Below are the code and all the weights of a small trained network. Each question names an input and a class and asks about switching units off, where a switched-off unit gives its printed mean instead of its output.

import numpy as np


def w(rows, s, z=0):
    codes = np.array(rows[::2]) - 128.0
    scale = np.full(codes.shape[1], s)
    scale[-1] = z or s
    return codes * scale


def f(y):
    return np.maximum(y, 0)


def log_softmax(a):
    a = a - a.max(-1, keepdims=True)
    return a - np.log(np.exp(a).sum(-1, keepdims=True))


def net(x, mask):
    res = np.array(x, float).reshape(1, 7) / 4 @ E
    y = f(res @ A[0][:, :-1].T + A[0][:, -1])
    res = res + np.where(mask, y, B[0][:, -1]) @ B[0][:, :-1]
    return log_softmax(res[-1] @ U[:, :-1].T + U[:, -1])


A, B = {}, {}
E = w([
[187,118,99,161,95,144,196,51,142,101,134,113],'x0',
[158,139,137,200,170,187,93,91,73,66,182,127],'x1',
[144,133,108,150,220,157,200,188,129,145,181,159],'x2',
[123,113,181,155,123,114,137,161,101,47,168,98],'x3',
[227,161,102,135,147,117,140,121,200,131,99,60],'x4',
[42,149,2,145,173,122,108,79,148,62,52,71],'x5',
[119,119,154,105,122,35,193,163,168,69,82,88],'x6',
],0.0091)
A[0] = w([
[20,129,94,111,117,110,150,114,130,108,90,135,120],'n0',
[99,127,143,147,163,210,96,165,88,152,200,170,196],'n1',
[172,116,173,164,138,215,187,138,69,102,244,188,157],'n2',
[131,139,97,128,179,168,114,114,131,145,106,146,152],'n3',
[146,121,154,143,112,128,184,103,113,111,103,145,203],'n4',
[154,123,104,101,90,120,176,132,167,174,113,112,192],'n5',
[193,122,142,110,132,131,170,127,155,209,109,160,148],'n6',
[91,130,106,134,83,182,11,26,109,150,106,127,91],'n7',
[136,125,62,158,125,202,134,63,119,99,147,131,251],'n8',
[174,124,118,126,129,146,124,177,146,149,101,96,86],'n9',
[71,137,108,111,119,150,66,113,126,163,90,135,205],'n10',
[254,123,144,93,98,87,203,149,198,217,111,140,134],'n11',
[245,135,81,178,226,148,129,137,161,46,127,49,136],'n12',
[65,131,112,112,153,86,85,170,142,138,101,105,228],'n13',
[164,125,232,99,41,22,147,158,114,87,119,122,191],'n14',
[149,147,164,126,155,115,79,220,149,110,127,61,102],'n15',
[98,113,140,108,145,111,73,178,99,212,133,165,65],'n16',
[36,135,122,115,129,42,173,175,144,55,100,94,182],'n17',
[120,137,159,124,182,120,79,138,114,184,107,192,163],'n18',
[110,130,139,115,155,102,170,164,132,115,118,140,43],'n19',
],0.01,0.0026)
B[0] = w([
[40,123,104,138,155,111,181,135,124,146,74,104,189],'n0',
[93,136,148,149,190,105,123,121,77,169,164,235,224],'n1',
[83,149,153,212,201,91,133,115,31,123,187,206,251],'n2',
[111,131,147,158,149,192,138,107,149,128,112,138,165],'n3',
[132,143,141,161,98,151,122,141,139,110,157,96,158],'n4',
[138,137,92,124,96,113,160,153,89,134,106,69,176],'n5',
[147,161,87,103,122,91,171,139,91,170,128,134,188],'n6',
[164,106,42,163,40,169,44,151,78,107,75,169,206],'n7',
[148,148,101,206,140,201,166,124,113,110,113,80,197],'n8',
[146,116,130,95,130,113,145,130,111,137,105,115,153],'n9',
[113,123,117,79,68,187,84,134,141,147,107,149,183],'n10',
[179,184,112,101,54,14,184,112,74,178,143,90,220],'n11',
[253,150,131,135,245,177,120,122,187,95,111,51,214],'n12',
[98,96,115,67,150,99,127,135,150,167,63,155,190],'n13',
[127,96,203,128,37,135,128,128,190,53,235,112,213],'n14',
[185,110,140,82,153,69,64,121,164,118,110,154,174],'n15',
[137,149,132,89,134,184,164,119,199,177,161,156,185],'n16',
[11,73,144,132,163,82,142,131,148,105,74,75,214],'n17',
[104,155,128,104,144,175,138,131,144,193,160,140,180],'n18',
[111,125,125,133,90,71,83,92,94,118,104,94,154],'n19',
],0.015,0.016)
U = w([
[119,85,208,113,57,105,149,121,167,71,217,100,104],'0',
[88,142,87,23,103,220,122,163,172,255,139,196,107],'1',
[106,154,152,193,199,120,125,104,23,158,205,215,248],'2',
[194,95,143,59,199,49,59,144,173,101,96,85,70],'3',
[136,111,24,144,50,193,57,127,67,144,80,133,175],'4',
[12,57,88,98,143,95,176,143,146,130,62,76,77],'5',
[178,177,94,81,59,33,224,124,63,187,151,75,74],'6',
[209,174,73,195,200,189,177,66,129,98,116,49,112],'7',
],0.0068,0.0017)

Each question gives the input, the list of numbers given to net, and the class t.
The units are the neurons (one row each of A and B). Each row of codes is followed by its name. A weight is (code - 128) times the scale printed after its matrix; where a second scale follows, it is the last column's (A, B and U).
mask holds one flag per neuron, in row order. A switched-off neuron (its flag False) gives its mean, the last column of its row in B, instead of its output. The means were averaged over made-up inputs and are rounded, as every weight is.
A unit's drop is (log p(t) with every unit on - log p(t) with that unit switched off) / (log p(t) with every unit on - log p(t) with every unit switched off).
The circuit of an input: a set's keep is (log p(t) with only the set's units on - log p(t) with every unit switched off) / (log p(t) with every unit on - log p(t) with every unit switched off). Starting from the 12 units with the biggest drops (on a tie, the unit counted first), units are removed one at a time, each time the one whose removal leaves the highest keep (on an exact tie, the one counted first), for as long as the keep stays at least 0.8.
circuit, biggest first: the units of the circuit, biggest drop first
unit that matters most: the unit with the biggest drop
k most important neurons: the k neurons with the biggest drops, biggest first
drop of u: that unit's drop, to one decimal
input [0,-7,4,-6,-7,0,8], class 5: unit that matters most -> n17
input [1,5,3,8,4,5,8], class 3: circuit, biggest first -> n12, n17, n15, n2
input [6,-3,6,2,3,-8,-4], class 6: 2 most important neurons -> n11, n6
input [-2,3,-3,7,4,0,4], class 3: 2 most important neurons -> n12, n15
input [8,0,1,0,-6,8,0], class 5: 2 most important neurons -> n0, n17
input [4,8,-4,1,-7,6,4], class 4: 2 most important neurons -> n7, n8
input [4,-5,8,-3,-4,8,-7], class 4: 3 most important neurons -> n8, n12, n2
input [-5,-8,7,6,-5,-3,8], class 5: 4 most important neurons -> n17, n13, n0, n19
input [-8,6,-1,-5,-7,-2,0], class 1: 3 most important neurons -> n16, n10, n18
input [-6,-3,1,7,0,-1,7], class 0: 2 most important neurons -> n14, n15
input [-7,-6,-4,-4,-5,6,-2], class 1: 2 most important neurons -> n10, n16
input [-8,1,2,0,2,7,-1], class 5: drop of n17 -> 0.1
input [8,0,-4,2,-8,5,5], class 5: drop of n14 -> 0.0
input [-1,7,-4,-7,3,-8,4], class 6: unit that matters most -> n11
input [-7,-3,8,-2,-7,2,1], class 1: drop of n16 -> 0.3
input [-8,-3,-2,4,6,-6,3], class 0: drop of n0 -> 0.1
